Each row is followed by its class number.
[ -4  12  -9 -47 -36   5   1 -12 -39 -18  68 -15  -7 -21  -6 -11  -7   1
 -44 -32 -32 -54  13  26 -10 -26  14  39  14  51  -3  -5   3 -63 -15  -7
 -43 -17 -67  23 -58  57]
7
[ 21 -25  -1  15  50  31 -38  -2  14 -79 -10  43  45   8  44   8 -11 -75
  51  28  13  26  75  -7  22  29 -53  -5   4  19 -67 -15 -24  18  10 -45
 -49 -16 -18  -6  14  25]
4
[ 18  10  11 -16  18  19 -14 -46  -7 -96  12   0  24 -30  15 -17 -14 -96
  11   0 -37 -11  78 -22 -10 -19  17  31 -35  21 -21  13  -4 -28 -20 -30
 -65  -2 -41  38 -27  55]
8
[ 17 -27   6  52  34  29 -50 -17   7 -68 -56  64  37 -13   6  -2   4 -77
  55  12  -1   8  58  39  34  19 -58 -34 -20 -18 -88   4 -27  29  27 -23
 -35 -13  40  30  38  78]
8
[ 13 -40 -20 -16  -3   5 -36   8 -15 -20  20  27   5 -36  -3 -14  13 -25
  -9   2 -19 -13 -14  61  26  17 -41  -6  63  13 -20 -30 -32 -21   9  14
 -14 -13   7   2  34  75]
6
[  -2   47  -25  -63  -35   23   31  -44   -1  -54   38  -64    4   10
   14    0  -38  -13  -62  -43  -17  -19   37  -66  -23  -40   68   64
   -8   -5   28   18   19  -50  -27  -20  -60    6 -107   13  -91   23]
10
[ 18 -13  -4  -1  35   9 -32  -7  15 -72 -35  34  26  -6  23  -4 -13 -85
  18  18   5  27  50 -18  11  37 -30 -25  11  -7 -57   7 -38  -6 -10 -28
 -41   9  -8  30  13  89]
1
[ 18  20   3 -41  -3   9  25 -26  11 -90  13 -20  17 -27  13 -11 -39 -48
 -22 -14 -11  10  42 -34 -26   3  36  11  14   5   9  28 -11 -18 -42 -38
 -80 -10 -69  36 -41  96]
12
[ -1  -8   7 -20 -10  -3 -16 -11 -60 -31  67  -3  -2  -7  12 -12  -9 -26
 -21  -9 -21 -36  39  30  -5   1  -6  46  31  56 -26 -16 -10 -68  -6  -1
 -41 -20 -64   5 -39  46]
7
[ 18  -8   3   5  33  26 -25 -18   1 -82 -11  16  39  11  23  -2 -12 -78
  34  14 -11  10  47  -5  -1   4 -15  10 -13  12 -50  -1   1  -4 -15 -19
 -62 -21 -30  14  -9  77]
2
[  2  32   7 -65 -40  -9  25 -51 -34 -12  66 -40 -14   3  -5  -6 -12  23
 -53  -7 -27 -52  39 -22 -38 -34  29  68  26  35  10   3   1 -87 -29  -3
 -28   9 -93  17 -88  12]
0
[ 12   7  -1  -8  34  20   9 -11  -5 -69  -8   2  29 -26  21 -28 -14 -76
  20 -16   3  27  72 -13   2   3  10   3   2  16 -21  18  -9  -8 -16 -14
 -61  -4 -30  18  -2  54]
12
[ 12  23 -20 -68   7  27  11 -34  16 -59  41 -37  27 -21  -1  -3 -24 -61
 -33 -23  -9   4  52 -51  -8  -4  43  31  10  17  -8  16 -21 -39 -21 -33
 -54  -2 -83  28 -49  53]
5
[ 21  34  11 -14 -11   2  -2 -63   0 -69  13  -1   5 -33  -6   6 -33 -62
 -20 -10 -28   1  56 -14  -1 -29  35  15 -35 -10 -20  42 -36 -35 -28 -29
 -59 -17 -32  27 -44  29]
0
[ 21  -7 -16   0   4  34  -6 -21  24 -69  -3   3  37  -6  14  -6 -11 -61
 -12 -19  18   7  34  -2   0   4   4 -16  -1 -20 -28  29 -17  11 -20 -20
 -53 -16 -16  26 -11  57]
2
[  6 -14 -11 -16 -21  15  12   7 -14  -1  67  -5  -1 -11  15  -4  -7  -9
 -48 -42   2 -35 -13  50  -9 -22 -17  17  46  29  -1 -12 -16 -32   3  13
 -39 -24 -49   5  -1  58]
9
[ 17  14 -15 -31  22  39  13 -39   3 -70   2 -18  36 -47   5  -2 -14 -79
  21  10   1  16  69 -22 -15   6  30  28   3  19 -27   7   9 -25 -31 -23
 -61 -12 -80  25 -20  62]
5
[-14 -38   7 -19  -5   3   5  -4 -31 -15  59 -16  -5  13  18 -14 -12 -14
  -9 -27  24 -47 -24  28 -21 -19  -5  27  42  35  -5 -19 -17 -53  23  18
 -25  13 -81   3 -30  41]
3
[ 13  -3 -17  12  26  29 -13 -17  12 -94  -7  10  38   0  10   4 -17 -88
  36  -9   6  18  58  11   9  12  -2 -11 -12   7 -49   7 -35 -12 -10 -14
 -49 -17 -37  29 -15  68]
1
[ 23  -7   6   9  20  19  -8 -50 -16 -98 -19  16  15  26  32  -8   6 -98
  31  16  -7   7  80  -9  -5  14 -15  17 -21   8 -27  27 -38 -20  -6 -30
 -53 -30 -27   8   8  53]
10
[ 24  24 -14 -26  17  16 -10 -48  18 -62  18   6  22 -35   9  -6 -14 -76
 -20  -7  -5   1  52 -13  -5  -3  22  33  -7  -1 -19  27 -22 -16 -18 -28
 -59  -2 -43  21 -22  45]
6
[  4   5   1 -48  -7  -3 -28   1 -13 -18  61   1 -17 -52  14  -4   0   8
 -25 -14 -11 -36  29  15   6  -1 -14  25  45  45  17  -8 -47 -50  -7   2
 -46   3 -46   2 -26  47]
5
[ 10  54   1 -66 -21  22   6 -59  13 -76  36 -37  11   0  -9   4 -28 -31
 -53 -34 -37 -22  56 -65 -32 -38  53  70  -1  13  31  28   8 -41 -28 -38
 -73   8 -94  32 -76  54]
8
[ 18  -6  10  -5  25   6 -39 -28  14 -86   3  25   9   2  17  -4 -19 -82
  14  23 -27   8  80 -23  -1  17 -26  19 -21  21 -23  10 -24 -37 -11 -30
 -73  -2 -32  19  -3  54]
8
[ 13 -27   3 -55 -24   0 -26 -35 -24 -43  65 -35  -4  -7  -7 -24 -12  16
 -15  -6 -16 -39  -9  15 -33  -2  20  33  35  42  25 -27 -16 -63 -21  24
 -39  -8 -86   2 -53  31]
4
[  8 -32   3  -3  -2  16 -20  -3 -36 -16  37  16 -10 -16  16  -4   7 -34
  12  -4   1 -24   8  45  13   5 -28   9  29  47 -24 -11 -35 -22   2  11
 -28 -21 -27  -3  17  65]
5
[ 20 -21   9 -38  -9  -4 -24 -12 -20 -34  38  -2  -1 -53   7 -17   4 -32
 -23  21 -35 -44  -1  39  -9  15 -23  32  47  21  -6 -18 -31 -61 -12  14
 -29 -11 -15  13  -2  62]
6
[ 38  34   1 -22   9  34 -22 -49  13 -88   1 -15  42 -51  -4   8  -8 -11
 -33 -18  -4   8  46 -27 -26   5  22  42  -5  -3  14   8   1  -1 -41 -29
 -79 -14 -52  18 -35  60]
4
[ 19  29 -10 -44   1  21  20 -48  22 -91  26 -44  20   8   6  -6 -19 -51
 -43 -37 -10  -5  47 -56 -20 -31  41  47 -18   5  28  31 -14 -29 -23 -45
 -78   6 -67  24 -48  50]
3
[ 11   4  -2  -8  28  16  -6 -30  -8 -81 -14  25  36 -33  -7   4   1 -71
  13  -2  -4  11  63  -4   7   9 -15  17 -26  -5 -43  24 -15 -31 -14 -18
 -48 -10 -44  32  -5  60]
10
[ 16 -13  14 -11   7 -14 -40 -11 -43 -42  21  23  -5 -14 -20  19  20   2
  24  13 -24 -26  22  42   4   8 -40  15  42  33 -17  -7 -23 -20  14  10
 -29 -13 -26   9   7  60]
0
[ 10  16 -23 -22   9  30 -11 -47  -3 -89  -5   1  30 -32  12  -4 -15 -64
   4 -12  -7  16  45 -11  -6  -9  24  27 -12   0  -8  17  -2 -15 -32 -12
 -65 -22 -75   9 -19  63]
10
[ 17  20   5  -9  13  19  29 -34  -4 -73  -7 -12  31 -37   3 -13  -7 -46
 -23 -19   9   6  32 -10  -5   5   9   8 -23 -21 -29  10 -19 -20 -29 -22
 -48  -6 -17  47 -20 100]
12
[ 16  -9  -9  -5   9  18 -18 -19  20 -79 -15   8  12  -4  18  -7 -22 -75
  11  -6 -14  10  68 -23  10   6 -10  -2  -6  -6 -21  23 -27 -13  -2 -20
 -61 -17 -32  10  -3  42]
10
[ 24 -54   0  34  38  21 -53  21 -48 -34 -20  78   7 -20  10  -7  41 -39
  43  40  12   7  -7  55  60  62 -97 -31  60  21 -77 -35 -43   8  16  11
  10 -20  48 -14  94  57]
5
[ 36 -23  20  13  29  37 -25 -22   1 -95 -44  20  39  -3  21   3   3 -64
  38  18   2   5  51  -2   0  12 -41  20 -11  -1 -41  11 -11  15 -25 -12
 -53 -21   0  11  18  46]
4
[ 32  27   5 -13   5  38   5 -46  18 -88  -8 -25  48 -26 -22  23  -6 -15
 -26  -7   8  -1  51 -12 -26   5  14  47  -5 -11 -20   6  10 -11 -36 -31
 -74 -20 -51  31 -36  51]
4
[ 34 -27  20 -41 -12  -4 -27  -6 -15 -46  50   9 -19  -7   0 -20  -3 -41
 -16   0 -48 -32   9   5  -1 -16 -35  27  34  52   3  -5 -52 -68  -6   6
 -26 -18 -23  -6   0  27]
11
[  32    9   -3  -10   37    6   -2  -16    1 -114   -7   16   30    3
   11   10   -8  -67   22    8  -23   12   67  -10   12   -2  -16   10
    1    9  -30   25   -4   10  -14  -39  -73  -15  -32   23   -3   56]
9
[ 16  36 -17 -50  -2  12  18 -44  -7 -90  19 -28  25 -22 -12   6  -9 -22
 -40 -12 -33  -7  61 -54 -12 -17  31  61  -8   5   7  22  24 -46 -42 -37
 -71  -3 -83  31 -65  48]
10
[ 11  41  11 -47  -4   4  12 -49 -11 -81   2 -27  24  14  -1 -14 -23 -51
 -24   1 -45 -12  83 -48 -26 -13  26  31 -15  20   1  20  11 -51 -46 -42
 -66   5 -59  27 -55  59]
2
[ 11   9  19 -20  13  26   9 -47  10 -52   5 -13  38 -46  11  -1 -21 -58
 -12 -12   2 -12  53  -8 -16 -27  11  25 -12  -6 -34  15 -13 -15  -8 -43
 -66  -8 -41  37 -44  65]
4
[ 13 -27 -10   2   1   3 -23   7 -41 -23  32  30  15 -22  14  -5  11   3
 -18 -17  12  -7  -3  80  18   2 -34  -6  54  22 -46 -31 -15   3  -2  10
 -36 -18 -32   3  28 100]
9
[  3 -35   7   7  11   5   4  32 -39 -37  37  39   8  -4  19 -10  18 -28
  11 -11   1 -22  -9  61  23  18 -61 -18  58  30 -26 -22 -55 -11  15  -4
   1 -26  20   9  37  56]
12
[ 24  53 -24 -24 -11  29   4 -63   8 -81  32 -29  14   1 -29  10 -24 -39
 -48 -34 -12 -22  29 -35 -21 -11  43  38 -27  -4  -2  29   3 -23 -36 -37
 -79 -28 -82  31 -47  24]
7
[ 14  36 -10 -42 -25  34  27 -63  -9 -77  38 -49  23 -23  -2   2 -42 -86
 -18 -18 -26 -11  47 -41  -9 -26  69  20 -18  19 -18  28   8 -35 -30 -29
 -61 -10 -94  29 -53  47]
1
[  32    3   -2  -21   33   19  -36  -20    5 -105  -16    8   41   -7
    8    0   -2  -65   -2   18   -6   16   43  -31   -7   38  -13   13
    7  -12  -26   13   -5  -11  -27  -21  -61   -1  -21   26   -4   77]
2
[  2  47   2 -75 -21  32  25 -48  -2 -52  31 -51  24   9  27  -8 -33 -16
 -50 -23 -12 -19  59 -55 -28 -33  39  57   2  21  19  29   6 -44 -32 -47
 -72   6 -94  11 -88  23]
4
[  44  -60    6   29   16   -9  -38   14  -16  -29   -5   70   -4   -4
    4  -11   36  -13    4   32   -6    4   -1   55   33   48 -101  -14
   58   -2  -42  -14  -52    3    0   12   -2  -24   68    1   86   66]
9
[ -5 -21   1 -27 -12   2  -1 -14 -39 -46  66  -6  -5 -18  16   6  -3 -25
 -33 -27  -2 -46  12  14  -5 -18  -6  34  40  34   3 -16 -19 -62  12  13
 -27  -7 -76  -5 -32  24]
10
[ 11 -17 -10 -26 -10  15 -25   5 -15 -17  64 -12 -12 -34  15  -7 -14 -24
 -10 -27 -16 -26   5  13   4   2  -4  23  32  35  18 -15 -40 -28  -3  18
 -32 -14 -36   1  -5  43]
5
[  9 -34   6 -40 -13  -7 -30   3 -23 -32  54   3  -7  -4   9 -29 -10 -12
 -18  -5 -21 -27 -12  10 -16   8 -10  10  48  29  15 -12 -26 -66 -21  21
 -37   0 -50  11 -26  62]
2
[ 16 -32  12 -18  -4 -10 -16 -24 -10 -47  55   4  -6  -6  -3  -2   3  -3
 -26   6   3 -29   0  14  -5   7 -27  43  44  30  -3 -26 -36 -61  -1   6
 -30  -1 -41  -6 -12  46]
3
[ 10 -28   2 -17   0   0 -12  20 -21 -43  33  40   6 -38   7  -8   7  -5
 -13  -5   1 -15   1  49   7  17 -35  -5  63  38 -21 -18 -28 -41  -6   6
 -26 -11 -11   4   5  57]
12
[ 15   8  12 -63 -21 -36 -16 -33 -18 -48  64 -15 -24 -49 -20  13  -1  39
 -50   9 -27 -52  12 -11 -29  -9  10  41  43  39  27  -3  -2 -53 -30   8
 -36  10 -78  16 -61  38]
0
[  5 -53   1  12   8  12 -36  16 -29 -54   7  41  15 -12  13 -13   3 -30
  20   0   5  -7   6  65  31  13 -49  -5  52  35 -48 -28 -28 -35  21  13
 -21  -8   0 -15  20  48]
3
[  44  -12   16    4   10   15  -11  -49   -8  -91  -29   12   20  -20
   -2  -22  -21 -106   29   13  -22   25   61   -5    0   -7    2  -10
  -40    2  -45   29  -32  -15  -35  -21  -48  -18  -23   22   22   53]
11
[ 33   3 -25 -31  -2  24  10 -56   0 -77 -14 -14  22   7 -14 -11   3 -71
   4  18 -11  30  71 -29  -2  11  16   8 -11  -3 -38  18   2 -19 -35 -22
 -38 -12 -42  30  -1  57]
0
[ -16   38  -18  -65  -41   11    9    0    8    4   77  -33  -10  -24
  -10  -12  -30   36  -59  -57  -17  -34   13  -19  -22  -37   52   53
   16   52   33    3   19  -54  -31   16  -36  -10 -111    4  -94   10]
7
[ 19  29  -9 -48  -2  35   5 -53  17 -79  33 -51  31   5   5  -7 -29 -48
 -18 -22 -20   1  61 -45 -24 -17  35  51 -33  20  25  17  -8 -20 -47 -25
 -70 -19 -79  11 -46  20]
4
[ -3 -20  12 -10  -6  -4 -14 -11 -41 -46  39  18  -3  -5   6   2  -4 -41
  15 -14   0 -19  34  42  12 -18   1   6  50  46 -26   3 -39 -44   4  13
 -25   0 -50   0 -21  34]
1
[  1  28  17 -54 -23 -12  -7  -1 -22 -38  72 -31 -18 -22  -5   5 -11   4
 -20 -17 -23 -30  32  -1 -11 -10  42  42  27  58  16  11 -19 -67 -14   9
 -56   9 -83  17 -67  46]
1
[-16 -24  11 -28 -15  -9  -8  -3 -50 -13  35  24 -12 -32  28  -2   6 -19
  -7   5  -6 -23   2  42   0  -6 -15   8  31  30 -14  -9 -23 -64  19  -5
 -26  -5 -47   5 -15  78]
10
[  7 -19 -19  -1 -12  13  -9 -15 -29 -20  51   3  -3   0  -7   5  22  -2
 -34 -37  24 -28  -6  42   2  -6  -9  18  45  19 -14 -18 -18   1   3   3
 -20 -26 -42  10   2  63]
7
[ 24  -1 -29  12  37  41  -1 -15  30 -65  -9  20  27   6  14  -4   6 -99
  26 -16  -4  20  25  -2  15   0 -21  15 -21 -13 -10  12 -35  22  -9 -14
 -31 -29   1  18  30  51]
6
[ 19 -46  11  24  -5  -2 -35  -2 -30 -45  24  36  -6  11  17  -6  11  -4
  25   8   2 -21  -6  51  32  18 -61   2  38  12 -18 -14 -65   5  13   3
 -11 -13  20 -12  40  45]
3
[ -4 -20 -27 -19 -18   8 -30 -11  -2 -27  65 -23  -9   7  10  -9 -24 -20
 -21 -33  -2 -28 -14  31  -4   0   6  -7  47  38  19 -12 -45 -13  -1  23
 -28 -20 -59  -7 -17  47]
1
[  1 -29  22 -19  -8  16  -7  -8 -28  -8  23  -8   5 -36  -8 -15   5 -14
 -23 -26  -4 -19   1  47  -9 -22 -16  37  35  24  -5 -23 -17 -43 -15  28
 -34 -12 -27  13  -2  76]
4
[ -5  13  22 -63 -26 -25   2 -38 -30 -30  74 -19 -10 -19   4  12 -15  22
 -40 -10 -20 -50  29  13 -42 -39  23  58  62  40  25  12 -30 -75 -16  -5
 -42  -5 -99  11 -90  36]
0
[  8  28 -11 -35   9  14  15 -36   3 -81  21 -29  29 -27  -9 -11 -33 -87
  -6 -15 -32  16  72 -36  -5 -14  53  16 -24  22 -11  27  -6 -48 -37 -26
 -57   0 -65  38 -55  43]
1
[ 21  21  -9 -30  -5  21   1 -54  23 -80  18 -35  15  13   4 -15 -36 -53
  -9 -14 -18   5  43 -47 -16  -3  34  35 -46  12   6  22 -10 -28 -21 -30
 -76  -4 -69  18 -43  72]
3
[  38   20    3   -4   22   25  -22  -45   -1 -113  -19   21   41  -30
   11   13  -15  -62    7   -3    1    3   48    4  -15  -10   -5   26
  -25    5  -44   13  -17    1  -30  -29  -55  -14  -47   20  -18   72]
11
[ 17  37 -16 -61 -22  24   4 -27  40 -59  58 -58   8  15   7 -10 -45 -47
 -43 -41 -33  -4  21 -75 -12 -25  61  23 -45  -9  37  34 -21 -36 -31 -20
 -69  -6 -59  25 -70  21]
2
[ 14  15  12 -61 -35  -8   9 -30   7 -43  54 -48  -4 -12 -30 -14 -12  51
 -33 -20 -28 -43  30 -22 -30 -26  39  69  27  47  30   7  10 -47 -31   4
 -55   9 -92  16 -77  52]
3
[  0   3   1 -55 -26  -5 -20  -8 -35 -39  64 -30  -2  16   6 -10 -12  23
 -40 -14 -12 -48  -6   1 -28   2  25  21  31  40   5 -26  11 -70 -10  12
 -41  14 -85   7 -70  48]
2
[ 25  40   5 -59  -5  20   6 -55   0 -88  43 -54  24  -2  -5   2 -24 -44
 -37  -8 -32 -21  57 -73 -31  -5  32  51   1  14  30  30  12 -45 -35 -27
 -81  -4 -90  19 -60  50]
2
[ 28 -10 -18   5  22  20  -6 -49   8 -97 -21  11  33 -11  -1   1   2 -85
   5   2   1  21  56 -18   6  11  -2   7 -20 -30 -35  22 -24  11 -23 -28
 -40 -20 -21  27  17  52]
10
[ 18 -21  -2  18  21  26 -39 -22  20 -63 -38  34  19  12  11 -21 -10 -81
  34   5 -15  22  61   1   1  10 -21  -4 -14   1 -38  11 -20   6  -2 -21
 -57 -13  -1  28  21  88]
8
[ 32 -43 -16  30  39  42 -29 -13  13 -81 -42  47  40  15  18  -1   5 -74
  50  11  18  37  43   9  23  20 -48 -18  -1 -11 -55  -9 -23  21   3 -29
 -41 -20  13   9  29  48]
4
[ 11  -6 -29  -1  17  39 -11 -32   0 -91  -5  13  25  28  17  -8   0 -91
  35 -10   1  19  71   2   2 -10   8  16 -10  18 -15  20  -2  11 -10 -22
 -51  -9 -39  17   6  35]
8
[ 22 -23  12 -20 -12  -5 -32 -14 -35 -30  60 -13  -5 -15  20  -9  -7 -11
 -14 -17   0 -35  -8  36 -20 -11  -1  20  15  29  -5 -12 -44 -29   3  15
 -20  -8 -46   2 -17  42]
11
[ 11  13   0  11  23  27 -19 -40 -34 -81  -7 -10  39 -41  28   4 -13 -93
  16  -6  -2   2  58   6  13   7   6 -13 -30   5 -37  13 -16 -10   3 -16
 -50  -4 -21  16  -8  65]
1
[ -2  -9   9 -48 -22   3 -27  -7 -42 -34  70   5   0  -8  12  -4 -10 -12
 -17  -5 -26 -38  -3  29  -8 -12  -1  26  57  59  -2 -20  -8 -64  -6   9
 -44 -12 -73 -10 -36  60]
2
[ 15  55 -25 -63   7  31  28 -37  10 -70  43 -47   8  -2  18   5 -15 -29
 -43 -32  -4 -15  47 -78 -20 -22  45  63  -2  11  36  22  -5 -34 -37 -38
 -66  12 -90  25 -71  24]
5
[ 20  23   2  -5  17   7   0 -36   2 -75  -3 -13  20 -24 -24 -10 -18 -73
   8  -3 -24  18  94 -21 -11   1  36  31 -36  19 -35  17  14 -16 -41 -23
 -68 -22 -56  39 -22  55]
7
[ 26  18  14 -15   8   6   2 -40   3 -84 -11  -6  21 -20   8 -19 -19 -46
   4  19 -16  20  64 -23   0  34   5  -7  -2   0 -14  33 -32 -10 -23 -36
 -58 -20 -10  18 -11  72]
12
[ 25 -33  17 -42 -10  -9 -16 -13 -45 -63  40  15   6 -36 -11  -9   4 -29
 -27 -10 -31 -34   5  31   5 -35 -19  22  40  43 -35 -19 -26 -61 -14   2
 -18   0 -38  13 -20  58]
11
[ 11  24  24 -50   7  20   6 -55 -18 -62   4 -36  49 -80   3 -15 -21 -34
 -17 -10 -13 -12  70 -30 -23 -26  43  27 -30   9 -15  25  23 -37 -29 -25
 -68  15 -73  34 -72  48]
4
[ 15  17  -9  17  23  17   4 -53   4 -71  10   8  33 -27   0  18  -6 -76
  -2 -18  13   8  52   7   2  -9  12   8 -19 -13 -33  19 -42   4 -17 -34
 -40 -11 -23  38 -16  69]
1
[ 19  -9  14  20  31  26  -3 -31  -9 -82 -33  11  43 -10   5  -9   0 -80
  32   7  13  28  52  11  10  18 -11   6  -8 -16 -48  17 -33  -3   3 -27
 -43  -9  -4  22  25  70]
3
